Here is a tiny trained network, its code and every weight. The questions are about switching its units off for an input and a class, where a switched-off unit gives its printed mean instead of its output.

import numpy as np


def w(rows, s, z=0):
    codes = np.array(rows[::2]) - 128.0
    scale = np.full(codes.shape[1], s)
    scale[-1] = z or s
    return codes * scale


def f(y):
    return np.maximum(y, 0)


def log_softmax(a):
    a = a - a.max(-1, keepdims=True)
    return a - np.log(np.exp(a).sum(-1, keepdims=True))


def net(x, mask):
    res = np.array(x, float).reshape(1, 5) / 4 @ E
    y = f(res @ A[0][:, :-1].T + A[0][:, -1])
    res = res + np.where(mask, y, B[0][:, -1]) @ B[0][:, :-1]
    return log_softmax(res[-1] @ U[:, :-1].T + U[:, -1])


A, B = {}, {}
E = w([
[31,99,140,85],'x0',
[123,173,246,168],'x1',
[128,128,128,128],'x2',
[142,214,109,42],'x3',
[75,186,60,190],'x4',
],0.011)
A[0] = w([
[147,85,60,94,167],'N1',
[165,44,162,43,18],'N2',
[85,206,76,201,100],'N3',
[64,120,164,129,85],'N4',
[127,84,33,82,228],'N5',
[89,130,81,134,196],'N6',
[126,76,150,179,45],'N7',
[204,161,141,171,116],'N8',
[133,196,74,66,59],'N9',
[245,126,97,166,103],'N10',
[77,144,93,179,52],'N11',
[183,107,149,151,58],'N12',
[108,187,120,197,122],'N13',
[115,123,67,150,40],'N14',
[208,120,89,167,105],'N15',
[220,144,109,175,103],'N16',
[201,82,132,99,189],'N17',
[127,185,210,196,116],'N18',
[93,182,70,205,83],'N19',
[63,124,241,101,2],'N20',
[159,83,115,170,110],'N21',
[133,41,76,169,107],'N22',
[197,78,190,87,38],'N23',
[30,58,123,58,115],'N24',
[147,54,137,216,67],'N25',
[141,81,66,101,197],'N26',
[106,175,227,174,165],'N27',
[14,86,136,85,92],'N28',
[143,34,57,143,81],'N29',
[95,103,126,215,36],'N30',
[80,59,134,183,28],'N31',
[29,217,130,177,96],'N32',
[105,137,173,152,148],'N33',
[159,81,173,76,71],'N34',
[115,52,124,168,121],'N35',
[70,126,165,123,96],'N36',
[136,204,97,26,171],'N37',
[111,63,127,185,43],'N38',
[178,75,179,123,84],'N39',
[147,173,54,212,86],'N40',
],0.012,0.0014)
B[0] = w([
[197,112,171,218,218],'N1',
[148,77,63,101,223],'N2',
[131,79,81,75,255],'N3',
[98,145,140,164,180],'N4',
[167,137,159,207,251],'N5',
[117,85,121,163,196],'N6',
[128,156,132,75,192],'N7',
[40,177,91,163,214],'N8',
[177,162,158,85,215],'N9',
[25,139,62,153,236],'N10',
[134,81,103,96,206],'N11',
[113,124,120,129,178],'N12',
[135,94,93,122,217],'N13',
[147,83,159,138,191],'N14',
[47,170,87,164,213],'N15',
[21,169,84,144,222],'N16',
[103,86,54,135,203],'N17',
[170,129,174,201,243],'N18',
[160,70,100,72,247],'N19',
[145,129,94,157,221],'N20',
[121,170,185,105,193],'N21',
[147,156,195,109,237],'N22',
[147,86,82,73,215],'N23',
[40,151,66,162,242],'N24',
[135,169,135,63,236],'N25',
[185,128,149,254,216],'N26',
[213,105,165,224,246],'N27',
[4,167,83,157,232],'N28',
[205,135,185,170,243],'N29',
[160,147,141,80,214],'N30',
[120,160,156,72,213],'N31',
[147,74,104,94,251],'N32',
[156,131,166,187,179],'N33',
[140,75,68,95,197],'N34',
[133,187,182,65,210],'N35',
[75,162,114,180,177],'N36',
[178,214,197,69,243],'N37',
[166,173,178,66,207],'N38',
[139,89,108,95,196],'N39',
[127,107,64,114,248],'N40',
],0.009,0.0093)
U = w([
[186,113,176,243,251],'0',
[6,177,105,172,158],'1',
[148,8,101,77,70],'2',
[160,227,198,57,27],'3',
],0.017,0.0024)

Each question gives the input, the list of numbers given to net, and the class t.
The units are the neurons (one row each of A and B). Each row of codes is followed by its name. A weight is (code - 128) times the scale printed after its matrix; where a second scale follows, it is the last column's (A, B and U).
mask holds one flag per neuron, in row order. A switched-off neuron (its flag False) gives its mean, the last column of its row in B, instead of its output. The means were averaged over made-up inputs and are rounded, as every weight is.
A unit's drop is (log p(t) with every unit on - log p(t) with that unit switched off) / (log p(t) with every unit on - log p(t) with every unit switched off).
The circuit of an input: a set's keep is (log p(t) with only the set's units on - log p(t) with every unit switched off) / (log p(t) with every unit on - log p(t) with every unit switched off). Starting from the 12 units with the biggest drops (on a tie, the unit counted first), units are removed one at a time, each time the one whose removal leaves the highest keep (on an exact tie, the one counted first), for as long as the keep stays at least 0.8.
circuit, biggest first: the units of the circuit, biggest drop first
most important unit: the unit with the biggest drop
top k neurons: the k neurons with the biggest drops, biggest first
drop of u: that unit's drop, to one decimal
input [2,0,0,5,4], class 3: most important unit : N37
input [-5,2,1,-3,5], class 1: top 2 neurons : (N16 N8)
input [0,-8,3,-3,7], class 0: top 4 neurons : (N5 N26 N29 N1)
input [-4,-5,-4,2,7], class 2: top 2 neurons : (N3 N19)
input [8,4,-4,-6,-8], class 1: top 3 neurons : (N28 N24 N36)
input [4,-3,4,8,7], class 3: top 3 neurons : (N37 N9 N2)
input [8,8,7,0,6], class 0: top 2 neurons : (N27 N18)
input [7,-7,-1,-6,6], class 0: top 2 neurons : (N29 N5)
input [-4,-3,5,8,-8], class 2: top 3 neurons : (N2 N17 N34)
input [5,4,6,-4,-1], class 1: top 2 neurons : (N28 N29)
input [-3,6,7,-7,6], class 3: top 2 neurons : (N25 N30)
input [-6,-2,-7,-8,7], class 3: drop of N29 : 0.0
input [2,5,-6,-5,-6], class 2: drop of N23 : 0.7
input [-4,2,-6,0,-5], class 2: circuit, biggest first : (N23)
input [-6,3,4,-5,-7], class 2: drop of N24 : 0.2
